Below are the code and all the weights of a small trained network. Each question names an input and a class and asks about switching units off, where a switched-off unit gives its printed mean instead of its output.

import numpy as np


def w(rows, s, z=0):
    codes = np.array(rows[::2]) - 128.0
    scale = np.full(codes.shape[1], s)
    scale[-1] = z or s
    return codes * scale


def f(y):
    return np.maximum(y, 0)


def log_softmax(a):
    a = a - a.max(-1, keepdims=True)
    return a - np.log(np.exp(a).sum(-1, keepdims=True))


def net(x, mask):
    res = np.array(x, float).reshape(1, 6) / 4 @ E
    y = f(res @ A[0][:, :-1].T + A[0][:, -1])
    res = res + np.where(mask, y, B[0][:, -1]) @ B[0][:, :-1]
    return log_softmax(res[-1] @ U[:, :-1].T + U[:, -1])


A, B = {}, {}
E = w([
[159,177,217],'x0',
[89,69,171],'x1',
[203,65,72],'x2',
[216,160,25],'x3',
[255,62,168],'x4',
[93,30,14],'x5',
],0.0077)
A[0] = w([
[79,63,75,176],'N1',
[151,177,90,131],'N2',
[148,189,137,208],'N3',
[105,124,78,120],'N4',
[73,176,36,103],'N5',
[213,95,113,141],'N6',
[77,29,84,154],'N7',
[86,160,82,131],'N8',
[73,146,186,122],'N9',
[111,102,109,111],'N10',
[90,76,128,162],'N11',
[158,100,191,17],'N12',
[95,146,183,112],'N13',
[93,80,102,128],'N14',
[121,82,113,115],'N15',
[190,195,48,149],'N16',
[204,70,140,132],'N17',
[163,158,162,107],'N18',
[140,230,102,252],'N19',
[82,132,205,96],'N20',
[139,7,163,159],'N21',
[187,118,127,159],'N22',
[150,100,193,58],'N23',
[150,133,66,125],'N24',
],0.014,0.0045)
B[0] = w([
[188,29,154,221],'N1',
[14,149,142,184],'N2',
[80,148,110,200],'N3',
[91,82,137,178],'N4',
[90,54,86,219],'N5',
[208,151,104,227],'N6',
[153,84,160,229],'N7',
[167,60,67,184],'N8',
[117,107,152,190],'N9',
[117,81,139,156],'N10',
[154,104,189,178],'N11',
[75,107,107,169],'N12',
[56,127,170,178],'N13',
[173,85,153,180],'N14',
[155,119,165,166],'N15',
[67,178,113,246],'N16',
[255,172,96,221],'N17',
[92,122,112,178],'N18',
[71,212,90,236],'N19',
[76,95,195,191],'N20',
[163,209,130,222],'N21',
[185,160,88,197],'N22',
[57,111,107,173],'N23',
[68,82,178,194],'N24',
],0.0082,0.011)
U = w([
[88,166,231,216],'0',
[89,247,104,118],'1',
[156,96,196,2],'2',
[185,186,50,173],'3',
[76,78,2,134],'4',
],0.0095,0.0026)

Each question gives the input, the list of numbers given to net, and the class t.
The units are the neurons (one row each of A and B). Each row of codes is followed by its name. A weight is (code - 128) times the scale printed after its matrix; where a second scale follows, it is the last column's (A, B and U).
mask holds one flag per neuron, in row order. A switched-off neuron (its flag False) gives its mean, the last column of its row in B, instead of its output. The means were averaged over made-up inputs and are rounded, as every weight is.
A unit's drop is (log p(t) with every unit on - log p(t) with that unit switched off) / (log p(t) with every unit on - log p(t) with every unit switched off).
The circuit of an input: a set's keep is (log p(t) with only the set's units on - log p(t) with every unit switched off) / (log p(t) with every unit on - log p(t) with every unit switched off). Starting from the 12 units with the biggest drops (on a tie, the unit counted first), units are removed one at a time, each time the one whose removal leaves the highest keep (on an exact tie, the one counted first), for as long as the keep stays at least 0.8.
circuit, biggest first: the units of the circuit, biggest drop first
most important unit: the unit with the biggest drop
k most important neurons: the k neurons with the biggest drops, biggest first
drop when u is switched off: that unit's drop, to one decimal
input [-8,-1,6,6,1,-7], class 1: 3 most important neurons	(N16, N2, N1)
input [4,-4,-7,4,4,-6], class 1: most important unit	N19
input [8,-4,-1,2,7,0], class 3: circuit, biggest first	(N17, N22)
input [-3,0,6,2,1,1], class 3: circuit, biggest first	(N17, N6)
input [2,1,1,8,-1,0], class 1: 2 most important neurons	(N16, N1)
input [6,-3,4,0,5,-6], class 3: 3 most important neurons	(N17, N6, N22)
input [-8,4,4,7,-3,-8], class 1: circuit, biggest first	(N1, N16)
input [-1,-5,4,6,4,-8], class 1: circuit, biggest first	(N16, N19)
input [-4,-2,-8,1,-5,-3], class 4: 2 most important neurons	(N5, N8)
input [-4,-7,8,5,-1,-5], class 1: 2 most important neurons	(N16, N2)
input [-6,0,-2,8,6,2], class 3: 2 most important neurons	(N17, N6)
input [-8,4,8,-8,-6,-6], class 2: drop when N19 is switched off	0.2
input [-8,1,3,-6,-5,4], class 2: drop when N7 is switched off	0.1
input [-4,4,0,-1,-5,3], class 2: drop when N11 is switched off	0.2
input [-8,0,-1,3,6,6], class 2: drop when N1 is switched off	0.1
